Here is a tiny trained network, its code and every weight. The questions are about switching its units off for an input and a target symbol, where a switched-off unit gives its printed mean instead of its output.

import numpy as np


def w(rows, s, z=0):
    codes = np.array(rows[::2]) - 128.0
    scale = np.full(codes.shape[1], s)
    scale[-1] = z or s
    return codes * scale


def norm(h):
    return h / np.sqrt((h * h).mean(-1, keepdims=True) + 1e-5)


def f(y):
    return np.maximum(y, 0)


def softmax(a):
    e = np.exp(a - a.max(-1, keepdims=True))
    return e / e.sum(-1, keepdims=True)


def log_softmax(a):
    a = a - a.max(-1, keepdims=True)
    return a - np.log(np.exp(a).sum(-1, keepdims=True))


def net(x, mask):
    ids = ['αβδθμσ'.index(c) for c in x.split()]
    T = len(ids)
    res = E[ids] + P[:T]
    u = 0
    for l in range(2):
        q, k, v = (norm(res) @ M[l].T for M in (Q, K, V))
        z = softmax(np.where(np.tri(T) > 0, q @ k.T / 3**0.5, -1e9)) @ v
        res = res + np.where(mask[u], z, O[l][:, -1]) @ O[l][:, :-1]
        u += 1
        y = f(norm(res) @ A[l][:, :-1].T + A[l][:, -1])
        res = res + np.where(mask[u : u + 16], y, B[l][:, -1]) @ B[l][:, :-1]
        u += 16
    return log_softmax(norm(res)[-1] @ U[:, :-1].T + U[:, -1])


Q, K, V, O, A, B = {}, {}, {}, {}, {}, {}
E = w([
[159,131,111,183,161,15,78,85,20,172],'α',
[180,120,151,70,177,97,103,238,123,179],'β',
[139,123,109,52,78,172,147,92,66,10],'δ',
[131,225,69,149,77,179,208,155,80,130],'θ',
[104,65,167,185,98,60,207,168,226,119],'μ',
[77,97,153,110,165,122,13,94,187,176],'σ',
],0.011)
P = w([
[135,213,109,85,25,129,112,136,156,171],'0',
[104,187,211,113,187,151,171,92,113,85],'1',
[183,124,107,207,182,186,81,180,159,51],'2',
[129,9,83,156,107,216,122,175,122,166],'3',
[105,51,92,66,126,171,204,68,124,218],'4',
[132,192,111,75,242,116,215,43,185,133],'5',
[161,231,112,172,255,103,112,105,200,46],'6',
],0.0073)
Q[0] = w([
[114,176,148,200,103,76,57,169,140,24],'0.h1',
[80,12,158,138,1,162,93,176,37,180],'0.h1',
[76,153,223,66,124,83,206,48,89,157],'0.h1',
],0.0087)
K[0] = w([
[133,254,164,78,145,72,119,115,176,84],'0.h1',
[148,126,170,205,99,178,49,212,117,72],'0.h1',
[125,91,110,86,17,134,110,136,112,207],'0.h1',
],0.0086)
V[0] = w([
[120,201,113,165,157,110,159,97,45,134],'0.h1',
[151,144,83,54,107,207,124,166,113,125],'0.h1',
[95,154,100,103,110,178,58,1,123,109],'0.h1',
],0.0067)
O[0] = w([
[13,46,74,87,93,93,137,130,106,206,253],'0.h1',
[134,72,14,173,116,42,47,148,161,42,146],'0.h1',
[189,70,72,115,2,187,108,84,156,131,154],'0.h1',
],0.0078,0.0026)
A[0] = w([
[126,124,113,131,139,183,97,155,180,182,109],'0.n1',
[156,119,48,75,113,154,68,142,127,180,134],'0.n2',
[219,66,174,229,161,92,84,99,102,93,181],'0.n3',
[14,94,159,87,128,124,96,93,157,118,84],'0.n4',
[138,80,104,90,129,133,128,93,124,49,111],'0.n5',
[141,132,118,197,158,101,122,52,115,95,58],'0.n6',
[208,147,129,89,130,169,47,152,92,140,113],'0.n7',
[174,138,168,144,62,146,79,100,188,152,44],'0.n8',
[99,49,38,136,96,52,73,142,175,82,93],'0.n9',
[110,104,180,144,137,151,23,82,165,121,101],'0.n10',
[98,147,99,122,99,1,138,167,67,163,6],'0.n11',
[80,167,155,121,162,59,91,177,211,76,114],'0.n12',
[90,157,206,91,150,147,133,33,141,138,171],'0.n13',
[107,70,142,140,154,154,211,51,18,111,57],'0.n14',
[161,222,79,187,108,73,131,98,51,196,182],'0.n15',
[198,137,73,75,155,122,161,217,116,175,214],'0.n16',
],0.0063,0.0022)
B[0] = w([
[185,131,69,38,150,121,141,105,125,99,163],'0.n1',
[148,198,205,75,40,103,138,101,128,110,217],'0.n2',
[243,47,146,153,137,138,175,75,95,115,213],'0.n3',
[115,51,64,142,185,192,175,169,155,116,186],'0.n4',
[123,143,171,116,134,80,113,215,122,114,175],'0.n5',
[182,125,93,126,154,212,152,143,173,187,168],'0.n6',
[194,196,117,137,178,155,172,58,141,109,173],'0.n7',
[201,108,2,157,152,146,97,166,211,5,165],'0.n8',
[130,238,195,88,208,39,60,118,103,181,253],'0.n9',
[192,156,67,108,80,93,58,160,128,174,174],'0.n10',
[6,172,132,196,97,162,227,117,62,117,211],'0.n11',
[165,115,80,147,167,133,193,173,159,123,188],'0.n12',
[142,83,100,156,84,181,34,194,127,157,198],'0.n13',
[92,111,95,69,127,112,51,203,163,21,195],'0.n14',
[71,121,134,170,6,170,162,93,103,172,244],'0.n15',
[82,185,241,152,116,120,175,119,177,115,200],'0.n16',
],0.0052,0.0057)
Q[1] = w([
[93,163,145,188,50,99,248,120,125,120],'1.h1',
[161,59,110,180,199,85,131,46,97,233],'1.h1',
[95,46,197,164,157,105,143,171,254,89],'1.h1',
],0.0072)
K[1] = w([
[51,154,134,93,177,91,88,169,95,152],'1.h1',
[126,78,156,76,123,253,178,129,137,154],'1.h1',
[141,182,221,176,150,189,83,120,91,114],'1.h1',
],0.0078)
V[1] = w([
[159,85,115,238,52,73,193,110,174,133],'1.h1',
[183,220,109,234,125,116,82,51,60,220],'1.h1',
[105,122,57,41,158,144,73,223,217,255],'1.h1',
],0.0053)
O[1] = w([
[144,100,79,186,241,64,254,173,65,83,163],'1.h1',
[168,138,90,62,173,110,121,72,33,193,247],'1.h1',
[190,148,82,136,142,102,89,254,166,161,138],'1.h1',
],0.0083,0.0015)
A[1] = w([
[193,122,161,137,106,132,156,174,113,146,139],'1.n1',
[129,169,107,175,91,179,165,70,73,172,130],'1.n2',
[109,147,128,87,71,162,209,156,105,80,97],'1.n3',
[50,127,136,98,110,57,64,136,99,150,130],'1.n4',
[118,153,171,125,38,86,159,84,90,91,2],'1.n5',
[224,174,113,153,78,18,119,103,106,130,119],'1.n6',
[145,172,160,98,168,210,78,100,65,148,51],'1.n7',
[126,61,93,53,175,140,162,209,103,103,130],'1.n8',
[76,171,96,145,107,154,190,110,133,112,133],'1.n9',
[1,149,137,158,107,51,73,194,144,112,66],'1.n10',
[107,139,173,215,61,134,127,175,200,152,42],'1.n11',
[86,81,92,150,139,37,168,45,113,82,80],'1.n12',
[61,118,209,157,125,162,64,24,202,137,98],'1.n13',
[113,96,134,162,156,159,149,35,89,127,92],'1.n14',
[159,13,139,106,170,126,72,124,163,186,139],'1.n15',
[111,212,114,151,111,129,135,115,112,176,129],'1.n16',
],0.0067,0.0043)
B[1] = w([
[25,130,171,89,180,180,113,27,112,106,180],'1.n1',
[136,30,109,107,139,105,152,92,134,189,241],'1.n2',
[157,144,104,150,162,218,49,168,154,160,200],'1.n3',
[135,136,135,44,57,158,191,31,102,200,240],'1.n4',
[165,41,187,117,228,94,54,208,191,149,165],'1.n5',
[2,144,161,69,134,168,77,233,172,124,255],'1.n6',
[156,193,128,32,79,85,62,136,104,193,152],'1.n7',
[128,193,127,215,108,188,171,89,142,56,203],'1.n8',
[98,63,94,167,95,124,119,152,171,170,204],'1.n9',
[187,150,138,165,89,123,190,30,40,119,206],'1.n10',
[196,173,156,88,213,89,127,96,114,18,163],'1.n11',
[149,108,18,159,62,118,115,171,197,218,200],'1.n12',
[252,149,85,69,96,138,112,98,178,82,146],'1.n13',
[191,166,102,147,108,44,163,170,122,67,175],'1.n14',
[89,95,162,154,128,94,104,194,146,122,197],'1.n15',
[106,30,141,90,145,144,125,104,152,213,217],'1.n16',
],0.0053,0.0048)
U = w([
[172,88,81,132,118,3,169,31,50,189,124],'α',
[203,120,99,128,66,144,125,52,143,52,252],'β',
[60,84,80,141,105,178,163,114,124,209,176],'δ',
[128,171,231,139,187,108,140,110,112,157,56],'θ',
[172,99,110,116,109,68,22,197,175,169,21],'μ',
[117,70,98,235,175,49,202,169,173,85,141],'σ',
],0.0062,0.0013)

Each question gives the input, a string of symbols that net reads in full, and the target symbol t.
The units are the heads (3 rows each of Q, K, V and O) and the neurons (one row each of A and B). Each row of codes is followed by its name. A weight is (code - 128) times the scale printed after its matrix; where a second scale follows, it is the last column's (O, A, B and U).
mask holds one flag per unit, layer by layer, with each layer's heads first. A switched-off unit (its flag False) gives its mean, the last column of its rows in O or B, instead of its output. The means were averaged over made-up inputs and are rounded, as every weight is.
A unit's drop is (log p(t) with every unit on - log p(t) with that unit switched off) / (log p(t) with every unit on - log p(t) with every unit switched off).
The circuit of an input: a set's keep is (log p(t) with only the set's units on - log p(t) with every unit switched off) / (log p(t) with every unit on - log p(t) with every unit switched off). Starting from the 12 units with the biggest drops (on a tie, the unit counted first), units are removed one at a time, each time the one whose removal leaves the highest keep (on an exact tie, the one counted first), for as long as the keep stays at least 0.8.
circuit, biggest first: the units of the circuit, biggest drop first
top k neurons: the k neurons with the biggest drops, biggest first
k most important neurons of layer l: the k neurons of layer l with the biggest drops, biggest first
drop when u is switched off: that unit's drop, to one decimal
input δ σ α β μ, target σ: circuit, biggest first	0.h1
input σ β θ β, target α: top 3 neurons	1.n10, 1.n4, 1.n6
input σ θ μ α α μ, target α: circuit, biggest first	1.h1, 0.h1
input δ σ α α α θ δ, target α: circuit, biggest first	0.n9, 0.h1
input μ δ δ, target μ: circuit, biggest first	0.h1, 0.n9, 0.n5
input σ θ α θ θ δ μ, target μ: circuit, biggest first	0.h1, 0.n9
input σ μ α μ σ θ μ, target α: top 2 neurons	0.n9, 1.n10
input δ β α α θ β θ, target σ: circuit, biggest first	0.h1, 0.n12
input β β α, target σ: circuit, biggest first	0.h1, 0.n9
input α μ δ α α θ μ, target β: circuit, biggest first	1.h1, 0.h1, 1.n13
input β α α θ σ, target α: top 3 neurons	1.n10, 1.n4, 0.n9
input α α θ σ σ σ, target β: top 3 neurons	0.n8, 0.n9, 0.n7
input σ σ α θ θ, target α: circuit, biggest first	0.h1, 0.n9
input σ μ σ α μ, target μ: circuit, biggest first	1.h1
input β θ δ θ, target β: 2 most important neurons of layer 0	0.n16, 0.n10
input β σ θ α σ θ α, target μ: top 2 neurons	1.n6, 0.n3
input β θ θ μ θ β δ, target σ: circuit, biggest first	0.h1, 0.n12
input μ α σ β β α σ, target δ: top 3 neurons	0.n4, 0.n9, 0.n3
input δ α α σ σ, target β: top 2 neurons	0.n8, 0.n7
input β α σ α, target β: 3 most important neurons of layer 0	0.n9, 0.n3, 0.n7
input μ α μ, target δ: circuit, biggest first	0.h1
input α σ θ θ α β σ, target σ: top 2 neurons	0.n9, 0.n12
input β σ α θ δ, target α: 2 most important neurons of layer 0	0.n9, 0.n15
input σ δ α μ α, target σ: drop when 0.n9 is switched off	0.2
input δ σ μ μ σ α σ, target δ: drop when 0.n13 is switched off	0.2
input μ α θ μ μ α, target θ: drop when 0.h1 is switched off	1.5
input σ β α α α β β, target σ: drop when 1.n8 is switched off	0.0
input θ σ μ, target β: circuit, biggest first	0.h1
input α δ σ θ δ θ, target β: 2 most important neurons of layer 1	1.n11, 1.n13
